[[144 145 157 130 106 115 118]
 [111 113 131 132 125 128 121]] => 144, 121

[104 136 130 134 134 153 149] => 104, 149

[[122 104 107 114 155 150 149]
 [110 109 145 114 113 145 133]] => 122, 133

[[117 101 113 115 119]
 [122 121 146 137 104]] => 117, 104

[125 103 107 109 111 118 100] => 125, 100

[[135 117 158 146 117 121 104]
 [140 120 132 129 118 116 130]
 [124 124 129 136 138 121 132]] => 135, 132

[[149 133 138 113 107]
 [130 147 105 106 149]
 [111 139 130 130 117]] => 149, 117

[100 118 123 118 141 109] => 100, 109

[129  99 140 108 133 133] => 129, 133
---
[109 103 133 155 133 134 139] value 139
[123 125 140 103 135 133 106] value 106
[141 150 138 104 137 123 120] value 120
[137 151 156 129 126 129] value 129
[141 132 113 153 117 123] value 123
[117 137 148 133 128 150] value 150
---
((149, 127, 136, 118, 114, 148), (138, 146, 145, 151, 113, 103), (150, 149, 115, 125, 122, 116)) result: 127
((149, 127, 110, 129, 120, 138, 129), (143, 118, 126, 133, 137, 114, 118), (130, 120, 121, 133, 121, 138, 124)) result: 127
((128, 133, 139, 152, 122), (126, 126, 136, 148, 124), (125, 129, 135, 150, 126)) result: 133
((135, 135, 126, 148), (139, 120, 110, 151), (124, 109, 149, 132)) result: 135
((126, 140, 122, 108, 116, 138), (133, 127, 114, 117, 114, 103), (130, 121, 141, 142, 145, 146)) result: 140
((132, 120, 124, 130), (140, 104, 117, 132), (128, 129, 129, 129)) result: 120
((115, 141, 143, 120, 114, 128, 122), (105, 119, 142, 118, 104, 141, 136), (120, 129, 142, 119, 123, 142, 139)) result: 141
((149, 100, 104, 111, 108, 104, 103), (134, 126, 135, 106, 111, 134, 116), (127, 115, 117, 119, 116, 116, 114)) result: 100
---
[129 153 122 141 138 101 141] yields 129, 141

[111 131 147 127 148 106 131] yields 111, 131

[129 108 152 142 135] yields 129, 135

[[128 126 126 106 108 131 126]
 [134 131 122 137 136 129 126]] yields 128, 126

[[151 118 115 108 143 126]
 [147 111 119 119 148 113]] yields 151, 113

[137 153 143 134] yields 137, 134

[121 107 152 121 144] yields 121, 144

[[123 123 122 123 123]
 [151 157 158 153 144]
 [150 154 155 152 148]] yields 123, 148

[[132 114 115 117 132 150 111]
 [123 150 121 123 132 124 120]
 [132 115 114 117 132 150 111]] yields 132, 111

[108 119 149 124] yields 108, 124
---
[[106 134 100 132 145 121 127]
 [108 118 136 137 132 134 121]
 [144 110 127 155 111 128 133]] --> 127

[[136 135 129 131 121 135 134]
 [127 125 127 135 100 128 128]
 [120 108 110 125 130 133 111]] --> 110

[[112 131 135 126 123 125 138]
 [148 128 142 116 130 114 116]
 [106 137 123 140 126 134 140]] --> 123

[[107 135 125 143 132 132 149]
 [130 129 130 131 120 135 131]
 [135 112 137 156 135 128 116]] --> 137

[[157 118 119 126 134 129 126]
 [139 133 116 125 132 121 127]
 [120 125 133 125 115 130 126]] --> 133

[[150 114 115 148 128 150 128]
 [124 134 116 122 120 133 121]
 [135 104 136 132 156 130 143]] --> 136
---
111,134,121,112,98 ⇒ 121

140,136,139,139
139,132,142,155
⇒ 136

137,128,126,123,122
116,131,140,104,129
⇒ 126

132,120,138,112,105,141,118 ⇒ 105

133,128,143,128,123,105 ⇒ 128

113,132,106,148,133 ⇒ 106

127,135,123,121,130,121
136,134,132,132,129,105
⇒ 121

109,131,117,149,123 ⇒ 117

149,114,131,128
106,151,135,131
⇒ 114

142,130,136,104,135,107,135 ⇒ 135
---
[[148 129 130 151]
 [131 131 128 133]
 [133 125 112 126]] value 112

[[112 120 120 141 142 129 128]
 [105 122 134 133 140 127 129]
 [103 122 137 133 141 127 129]] value 137

[[125 153 107 111 134 138 132]
 [115 120 111 116 127 120 136]
 [135 144 125 125 144 145 134]] value 125

[[135 131 128 131 122 124 131]
 [128 109 126 130 121 122 125]
 [120 127 107 110 140 127 146]] value 107

[[127 126 127 131 127]
 [136 125 119 137 124]
 [115  98 112 113 136]] value 112

[[129 124 132 124 129 122]
 [128 130 129 131 152 121]
 [129 127 130 124 132 126]] value 130

[[137 105 119 111 111 134]
 [140 117 118 108 111 144]
 [106 130 130 144 147 142]] value 130
---
[120 143 106 112]: 120, 112

[[129 124 134 127 128 129]
 [123 120 148 106 121 148]
 [127 128 131 123 127 132]]: 129, 132

[141 155 109 116]: 141, 116

[122 116 117 151]: 122, 151

[127 122 153 123 147]: 127, 147

[[137 143 115 106 119]
 [115 112 144 119 145]
 [102 126 109 123 124]]: 137, 124

[136 121 103 147 155 123]: 136, 123

[111 148 135 157 141]: 111, 141
---
array([134, 146, 127, 114, 124, 150]) result: 114

array([[137, 105, 121, 131, 129, 117, 138],
       [133, 107, 135, 128, 115, 111, 116],
       [127, 110, 132, 127, 124, 151, 125]]) result: 124

array([[106, 107, 117, 143],
       [152, 139, 100, 137],
       [120, 152, 127, 145]]) result: 152

array([[117, 129, 104, 118, 137, 133, 116],
       [137, 128, 131, 123, 127, 136, 125],
       [112, 143, 135, 124, 142, 125, 117]]) result: 142

array([109, 136, 122, 113, 102]) result: 122

array([138, 119, 103, 118, 118]) result: 103

array([154, 135, 131, 120]) result: 135
---
[[127 126 133 127 112]
 [124 126 125  99 107]
 [119 128 117 116 124]] Answer: 128

[[131 118 111 131 125 122]
 [129 123 107 126 130 125]
 [126 128 121 134 135 128]] Answer: 134

[[122 131 128 129]
 [140 155 147 140]
 [134 137 138 130]] Answer: 147

[109 111 127 151 105] Answer: 127

[[122 138 125 122 144 109 139]
 [141 138 124 134 104 145 121]] Answer: 144

[[125 120 100 128]
 [115 120 102 145]] Answer: 128

[122  99 116 125 133 121] Answer: 125
---
[[112 114 137 130 100]
 [119 119 101 128 152]
 [122 154 141 149 149]] | 101

[[122 122 137 128 128 109 129]
 [132 131 135 127 124 140 120]
 [150 134 130 127 124 137 116]] | 135

[[120 120 122 155 140 120]
 [134 103 143 133 137 105]
 [144 136 140 144 148 115]] | 143

[[132 149 153 117 128 131]
 [131 108 123 136 127 126]
 [131 144 132 113 120 123]] | 123

[[133 157 132 153]
 [101 127 124 130]
 [118 138 126 152]] | 124

[[135 104 122 122 124]
 [127 151 132 134 130]
 [143 129 108 122 125]] | 132

[[136 126 149 120 119 134]
 [122 130 116 131 135 125]
 [124 131 110 118 137 142]] | 116
---
[128 104 125 136]
128, 136

[136 114 138 104]
136, 104

[[122 125 131 128 127 123]
 [125 127 119 134 128 125]
 [130 131 104 139 130 130]]
122, 130

[135 152 112 126 146 140 123]
135, 123

[[138 126 133 133]
 [127 127 122 104]
 [121 112 123 129]]
138, 129

[[128 131 128 153 141 123]
 [128 131 125 127 143 150]
 [130 130 127 151 137 136]]
128, 136
---
[106 130 123 129 108  99] value 129
[146 158 151 149] value 158
[106 102 148 100] value 102
[154 134 146 130] value 134
[110 130 106 138 116] value 106
[105 148 142 110 125] value 142
[143 130 134 102] value 130
